Each row is followed by its class number.
[  -8   65  -33   86  126  148  219 -103   32  302 -172  -12  488  338
 -229  -68   27  -61  347  193 -150 -358  208   98  467  372   69    8
  524   -2  433  137  223  399 -252  -62  123 -411]	5
[ 110 -376  -84 -333   10 -174 -124 -318  167  165  211  -62  154    1
  -61 -191 -175  303  -37  502  155  -48  277  377  395  365  287 -161
 -204 -170  350  229  323  291   11 -135  175 -177]	2
[ 192   50  -23   83   97 -291 -252 -196 -123  -45   18  349 -134  -83
 -259 -220  665   79   30  265 -567  158  123   17  518  446 -283   66
  482    6 -240  523   52  -10  446  248 -175   77]	3
[-125  -52  202  -88  -24   71  112   86  173  -40  -78  -10 -168  313
   63 -100 -165   33  -61   96  161 -153 -203   57 -198   32 -141 -131
  118  -90 -104  164 -236   -7  136   67  -65  -56]	4
[  93 -181  442   37    6  310 -118  -57  -63   49 -173 -110 -157  -58
  505 -118  -80  158 -143   53  140  -11 -185    1   69  -47  146   55
  178 -169 -258 -217   47 -217  -10 -286 -156 -376]	3
[-117  142  432  -28   28   34  -79  139   73  225  -65 -191   78  -30
   53   14 -224   66  113   -4   44   81 -122  -13  -92   17   97  -50
   13  137  -72   33 -206  -62  303 -118  -87 -277]	0
[   6 -131  282 -327 -178  297  141  205  186 -315  306  260  143  244
   95   -9 -348   -8  118  -35  317  152 -315   19 -702  158 -190  216
  469 -230  -29 -414  125  -75  102 -271 -165 -266]	4
[ 120 -328  392  299  125   50 -374 -164  297  460  -71 -160 -106  -43
 -429 -131 -106  324  124  486  167  -69 -333  290  123  105  254  102
   61  194  249  337 -433 -305 -271  608  -77  -49]	6
[-109 -115 -360  135    7  212  -81  118   29  197  185  184 -109   56
   29  -42  -49  -15  -32 -212  200 -119  -91  -92 -268  -18   38   87
  207 -108 -105 -162 -144  -51  -66  -64   18  140]	6
[-383  -86  425  282 -138  -64  389 -245   89  233   85  -36  180  190
  500  -45   63  163 -276  198  276 -252 -577 -436  -14   51  -67   66
  318 -234 -171  403  133  141  -98 -180 -381  104]	4
[  -3  105   59 -289  -61  -69 -252  299   55 -201   25  150  -36   20
  -29 -218  278  114    2  232 -100   39 -156   16   88  -10 -194  -42
 -109  -25 -222  -81  148  315  296  -49 -118  -25]	3
[ 284 -318 -462   24   92  161 -478  -27   10   63   35  -51 -413 -547
  320 -264 -172  220  -30  403   51  203  150  -14 -194 -148   56 -129
  -23 -332 -106 -175   59  -45 -365  207 -250   51]	7
[ -48    3 -114  170   90  216   31   78   28 -354 -101  123   85    1
 -105  -30  430  -65  -42 -155  -89 -239  319 -303  223 -145  -47  105
  255  -79 -284 -163  150  370 -293  -19   -3 -129]	2
[  39  237  117 -166 -223  130  -48  -48   48  142  -56  -27  199  228
 -128   18 -136   88   96  -51 -181 -128  -92  -11  107  107  105  -45
   31   37   15  125   15 -207    4  -98  -15   13]	8
[-131 -270 -205  112  211   60  -32  -17   92   40  246  -47  -81  137
  105   43   90  106  -93 -150  253   54  346  -76  169 -196   15   17
  -77 -236 -159  113  -96  287  -73  -38 -176   41]	1
[ -44  -56  387 -134  165   41  -88  304  -83 -121  -17   96    2  -14
 -117  -62 -173  115  186   83   48  202   95   85 -117 -232   44  -11
 -112  153  267  -93   38  179  384   52  309 -253]	4
[ -56   -3  187  -72 -100   16   42   82  -64 -225 -206  104 -305 -131
  -28  -99  -20  -21  -39  -99 -146    6  -37 -179 -272   -5  159   77
  160  -31 -236 -179   67 -335   -8   87 -137 -282]	3
[-119  139 -111   45  327  -79 -127  169  -63 -151  162  -66  298  -81
   95 -105  242  116  -64  284   48  -31  301 -129  -44 -233   74   48
  352   40   92  -39  -60  427 -102  -88  -78  -16]	3
[-161  422  848 -496 -121  -76  240  248  -85 -423 -399 -117 -389 -460
  350 -283 -124 -357 -250  272   57  245 -452 -688 -415 -373 -315 -130
  110  -77   83  283 -149 -143  112   83 -768  126]	0
[  28   60 -449 -149 -225  298   -8  166  270   30   13  474 -288  270
 -139 -259 -100 -295   68  -74  131  -50 -259  -28 -237  -96 -187   37
   23  -66  -24  -47 -171   39  140  159  294  -24]	3
[ -12 -278  194  -64  -49   25    0  -50   68  364   33 -122   13 -324
  -42 -179   52  238  197   74   80  185  199  -98   -4  -38  457  -63
   -1 -160 -159  233   28  363 -135   -7  -11 -297]	3
[ 108  227  135 -281 -237  195  305  107  -13 -133  -26   96  156    1
  -49  -22 -189  -29   59   20   -6  -60   14    0  -23  -16 -200  -95
   85   36  209 -156  310   90  -26 -352  213  -86]	2
[ -81   99 -122  314  189 -111  108  136   83  -16   86 -167 -101  -76
  -85   58 -202 -131  195  -85  124  202  327  -80   39    1 -298 -133
  -79  101   12  206 -188   13  280   59  206  -43]	5
[ -81 -270  152  193 -208  -57  101  -49   99  -16  181 -119 -287   -6
  -84   -2  165   87 -138  -22  339 -121   15  -36  354 -218  194   -5
 -254 -260 -276  119 -229  395 -740  281 -588  154]	2
[ 233  131 -294 -397  210  200 -302  204  -30 -209    3  303  600  -77
   58  -47  190  -80  293  117  125   40  420   59  208 -228   51   58
   97  -78  317 -269  -56  261  -71 -113  643 -225]	8
[  89  131  228 -224 -453  285  -13 -169    9  -90 -176  147  478  139
   81  -13  183  -38 -169  -68    6 -321   45  -60  589 -226   39  224
 -355  -53  162  243  234  363 -363 -289  135  198]	4
[ -67  220 -271  262  -66  194  168  -73    5 -265   50  145  232  527
  202  194 -297 -197 -173   33    8 -222  -49   89  146  -80 -279  -17
 -293  215  271 -150  214  319   87 -319  418  -23]	7
[ 349  178  421 -190   33  152  -85 -202 -274  237 -290 -115  462  -97
   82  163  129  177  299   54 -348 -287  560  401  899  465  406  183
  244 -232  246  -45  308  -41 -288 -390 -135 -417]	8
[ 123 -120 -397   42 -365  270  -70  -73 -352   31  233  287 -320 -149
   39 -127 -140  -95 -229 -158   50 -313 -313   28    2  -55  419   91
   70 -262  352 -267  255 -184 -683 -119 -143  402]	6
[  11   37  242 -130 -320   89  -12   -5  -52   35  -11   64  329  171
 -201   80 -151  156  227  119 -139  107   28   -7  145   89  -46  -19
 -257   74  -97   15   -2  123   76   -7  189    3]	5
[  66   46  -81 -110   40  172 -150  -55   22  -48   39  111  113  313
  -70 -162   17 -201  113  -92  -27   85 -216   25  -96   43  -63   65
  185  123  216  -75  156 -139  228  -52  307  -14]	2
[ 198 -140  362 -397 -157 -209  -66  124  216 -387   91   -4  -17  100
 -658 -408  363   12   75  241  -34  222 -304  229 -125  576 -166  185
  260  184  -95   37   57  -80  711  197 -101  -87]	5
[ 286  -60   30  -58 -259   -5   97 -132  -32  132   59  203  -61   92
  105  118  -37   67  -48 -103   -5   -8  -83 -143   49  123   10  -85
   59 -149 -113 -255  -46  128  -95 -204 -267   98]	1
[  92 -111   21  220  152 -157 -156 -140  114  163   16  -60 -178  -33
 -264   24  293  261  -45  230 -199  -40  -15 -131  222  179  255  -26
  163  -15 -225   74 -241  -28   10  190 -145  -24]	3
[ 133  -48  346  391  -43 -499   40 -364 -174  252  -80  -47 -570 -182
 -347   91  479  -36 -129 -234 -691  288  -77 -281  389   11  200  214
  187  -20 -166   30  155 -386   58  271 -213  198]	6
[ -43 -182   81  -36  251   62 -324  -94  -54  -42 -221  -34   75 -142
  144   81   49   50   73  -41 -113   79   55 -169   39 -101    9  -48
 -155   44  117   43  229 -252  -80  -81  284 -188]	5
[ 155 -250 -419  309   -5  182 -362   70  -69  212    9   45  -91 -344
  -48   -9  156   38  133  -38  124   17  258 -168  404   69  106   94
 -170 -221   48  -45    8   82 -167  -54  408  209]	8
[-145    0  442  308  180  119  -44  496  -21  105 -304 -361 -126   38
  -70  -87 -547  106   31  498 -118 -295 -509    3   -8  352 -301  -54
  660  -58  347 -173   57 -138  214   19 -258 -219]	1
[-171   53  -90 -226  288  -69  135  133  121 -202   53  -54   59   39
 -116  -94  118  -31   69  160  214  -35  367 -233  -28   95  167 -230
  223   10  -29 -168 -124  380  -50 -115  -57 -469]	7
[ -38  334 -195  325  193 -463    7 -270 -227  692 -137 -414 -340 -279
  243  -40  307  107  -39  298 -144   25  438 -213  368  104  369    4
   84  -82  157  327 -207 -100 -378    0 -538  331]	8
[ 243  159 -135  -77  467  105 -262  216 -236 -287  -90 -248  458 -452
  418  214   41  159   67   25 -274  160  300  112  -66 -199 -223  -54
  506 -126   85   94  -31 -279 -188 -251  -83 -158]	1
[ 203   66  -17 -259   75    8 -106   96   32 -195 -170  -31    2 -223
   -6 -122   35    8  170   10 -292  246   60  -92 -386  161  -67  -39
  251    1  -63 -202  292 -241  392 -164  155 -278]	0
[ 137   75  124 -329  -30  176 -277   30  203 -121    0  137   97  107
  -52  -81   51  135  -38  136  -40 -112   45  144  116   78 -191  128
   49  -38    7 -228  238 -147  160 -235   47 -106]	1
[ -88    6 -346   43  173  -58   18  331 -113 -340  -20 -144 -399 -239
  233   -7  110 -433    6 -216  231  147 -139  -51 -345 -196 -128 -143
 -187 -152 -230 -179 -320   66 -170  235 -319  111]	0
[ 140  364  197  128  268  389    7  -30   87  377   15 -192  171  138
  -49  133  103  308   87   37 -215 -212   26  329  452  133 -165  332
  401   17   32   15  164 -520  151 -147 -401  -46]	8
[ -78 -354   58  200  130 -241 -134   78   95  102   94  -74 -222  -28
 -133 -111  173  200   67  109  198  -47  -74   25   -9  177  220  -85
   44 -120  -87  222 -220  209   27  254 -195  -44]	0
[ 335  -61 -471 -341  257  -70 -199  -83 -537 -237 -136  430   42  -78
  266 -147  432  197  -47  -32 -480  186  145   37  120  170 -286   20
  356  -55  238  283  477 -395  349  -36 -230  215]	4
[-100  123   58  107  125  136  140 -204  105   77  -36 -124  201  -29
  128  258  248  -95  -14 -142  142 -169  321 -284  501 -197    8  -13
 -222 -197 -162  417 -247  318 -527   -8 -396  138]	1
[  66  232   37 -226   97  -42 -177  373 -101  319 -407 -347   92 -610
  -19 -174  511  358  109   39  -30  -54  297 -180  519  146  249  -95
  -46   69  -68  427 -182  -64  148 -438   48 -260]	5
[ 205  -90  478 -345  -60   76 -182 -205   77  199   -1  150   56  125
  -86   59   88  -41  158 -223  -82  142  -51  143  119  -29  195  104
 -104  -68   24  -69    4  -53   57  -66   58  -76]	6
[  25  -83  415  420  152  251   29  -85   21 -150   10 -110   -7   15
  -78 -110  267  -40  -51  183   11 -145 -191   46  158  179  120  175
  491   16  -81   55  -49  166  -94  -31  -57 -226]	6
[ 154  606  -33 -183 -336  187 -223 -329  397  589  -76  135  247  520
  -61 -179 -200 -257   71  314 -282 -446 -545  -94 -436  152   64  364
  631  -79  112 -554 -154 -366 -143  187 -300  429]	0
[  54 -146 -580   35   42  151 -123 -158  -29  116  111  110  369  182
    2  109   84   65  -46 -106   57 -311  547  195  408  -76  119   99
   68 -135   41 -260   -1  190 -505  -48  100   18]	0
[ 152  207 -214 -144 -111 -241   21  186   44 -265 -230   13   -7 -372
  -31  -49  218 -161 -103 -158 -233  -20  520 -107 -168  -24 -172  -68
  179   85  134   67  183  321  -92 -477  304 -130]	1
[ 157  148   43 -517  -50 -106 -130   45  -31 -472   19   -8 -137 -279
  -29  -78  -73 -300   53 -175 -132  356  112   84 -184 -116  -58 -176
 -161    1  -22   20   46 -225   22   27  -24 -115]	2
[ -85 -428   72  402   29 -461  117  -42   12 -212  173 -118 -836 -404
 -377  -76   41 -167 -158  -10  292  356  304   -7 -181  114 -186 -210
 -207  212   -2  136 -136   32    1  196  182   82]	1
[  95  119 -281 -154  -79  141  -70 -107   -3  -47   30   41  154  -39
  131  153 -145  -68   -3  -61  -10    0  172 -131  406 -121   27 -165
 -371  -84  107   85   16   46 -326 -220   20  -55]	5
[ 220  356 -326 -272  -41  -65 -409  141  -50   43 -112    0 -250 -256
  168 -168   19   74 -119  -22 -292   73  166 -124  -32   54    8 -201
   37   25  -97   67 -126 -237  338 -322 -170   72]	0
[ 165 -107  393   30  -93   51 -365  -89  114  261   37  -35  -13    3
 -229 -131  -57  224  225   23 -327   80  -33   13   60  271  239   49
  356 -116 -155   81   -3 -167  369  -49  194 -186]	5
[ -17 -326  229  236 -235  153 -108 -140  181   30  -10  -76  260   76
 -443  -36  283  152   81  -16  -55  -13  -96   38  508  -27  214  131
 -190   41 -271   95   57   75   22   89  891 -179]	2
[ 123 -205  355  -57  -11   99  -59   22 -188   17 -251   22    3 -311
  -48  -56  108  -79  111 -217 -121  179  134  -44  118  -52   -6   64
  153  -35    4  170   19  -50   58   52  123 -138]	1
[ 122   28  -58 -145 -225  155  -58  -77  166  113    5  100  200  225
  -73  -31 -226   15  108   62   65 -114 -266  171 -140   15  -72   -8
  -87   72  115 -170   68 -179  -86   48  250   56]	4
[-191  152 -315 -433 -108 -179   81 -206 -305  -60  -69  -34  419 -359
  406 -226  348 -495 -175 -371 -161    9  175 -430  -80 -269  241 -247
  210  -41   -9   13  335  271 -269 -497  482  -62]	5
[ 198  345 -552   -6 -372  191 -109  -75   40  -52  -13  282  520  275
   89  -65 -116 -308  -44  139 -227 -208 -159   66  187  -99 -261  145
  128   42  324 -335  255  126 -142 -224  630  124]	0
[ 131   71  369 -226   -2  151    5    9   49 -108  -88   -4  217    3
  163   99 -185  -51  -52   62  -40  -16   58   70 -114   57  -81   -2
  245   12  114  -97    3  158   12 -404    3 -251]	3
[  99  -18 -148  185 -117  200  -61  119  -54 -129 -148  161  -80  -72
 -107  -65  184  -26   40  -97 -146  -38  232  -15  -25   14   27  172
  109   29 -195 -156  -20  170  -25  -33  232 -116]	4
[  54 -150 -164  158  139  -74 -145   20   52 -200 -152  -45   -3  -81
  -86   77  111 -143   -7 -203 -202   54 -133   15 -185 -271   83 -119
 -248  170   48   88   18  111   57  141  630  -43]	2
[ 181 -232  130 -432  114  270    8  -62 -277   65  250   30  411 -110
  209   57  193  351  159  212  -19   45  105  315  402  163 -213   18
  102 -408 -124 -409  588  108  -55 -222 -253  120]	4
[  13  148 -412 -145  126   33 -121  161  152  -46  140   27  -29   78
  -22 -200  -53  -64  -74   83  -15   99  131 -106 -199  -64 -140 -118
  192   66   90  -45  -21  214  371 -218  251   19]	2
[  23    4 -272   30   39  163 -180   15  115  213   82 -178  283  111
  -22  -12  -44   58  -81   94  -49 -131  -20 -218  321   -1  102   50
  425 -192    2 -232  -91   48 -226 -132  -84  -68]	7
[  42   45 -224   46   85  -28 -226   60  -91  -38  -65   -3 -112   26
  174 -105  -70  -29  -73   -6  -71  216  283  152  -17 -199 -335  136
  -70   82  227  249   61 -112  205  -18  142  228]	2
[ -14  109 -464 -100   76 -170  104   58 -106  158  -96  392 -462 -732
  140 -102  -37 -553  231 -197    3  564  394 -232 -348 -311  116  -28
 -275   16  128    7 -131   96   60  179  473 -301]	4
[  94  278   24  -24  -27  268   53  -46   56 -195 -102   76  325  172
    3   23  -87  -42  111  128 -148 -107  -97 -103   37   51 -365   17
  250   21  197  230  161 -177   17  -73  144   53]	7
[-233 -347   51  361  152 -124   -4   74 -164   36 -113 -249 -343 -370
  142  -55   -7 -251 -131  -97  130 -106  139 -184  250 -235  413 -215
  -13 -203   64  -14  -75  502 -525   39   71 -300]	1
[ 447  102 -343  400  -15  359 -125  -46   -8  -46  -34   10  455  -27
  150  -16   18   58  212  199 -211  -30  209  100  193  -32   38   92
  360  -50  186 -118  151  361 -246 -268  560 -200]	4
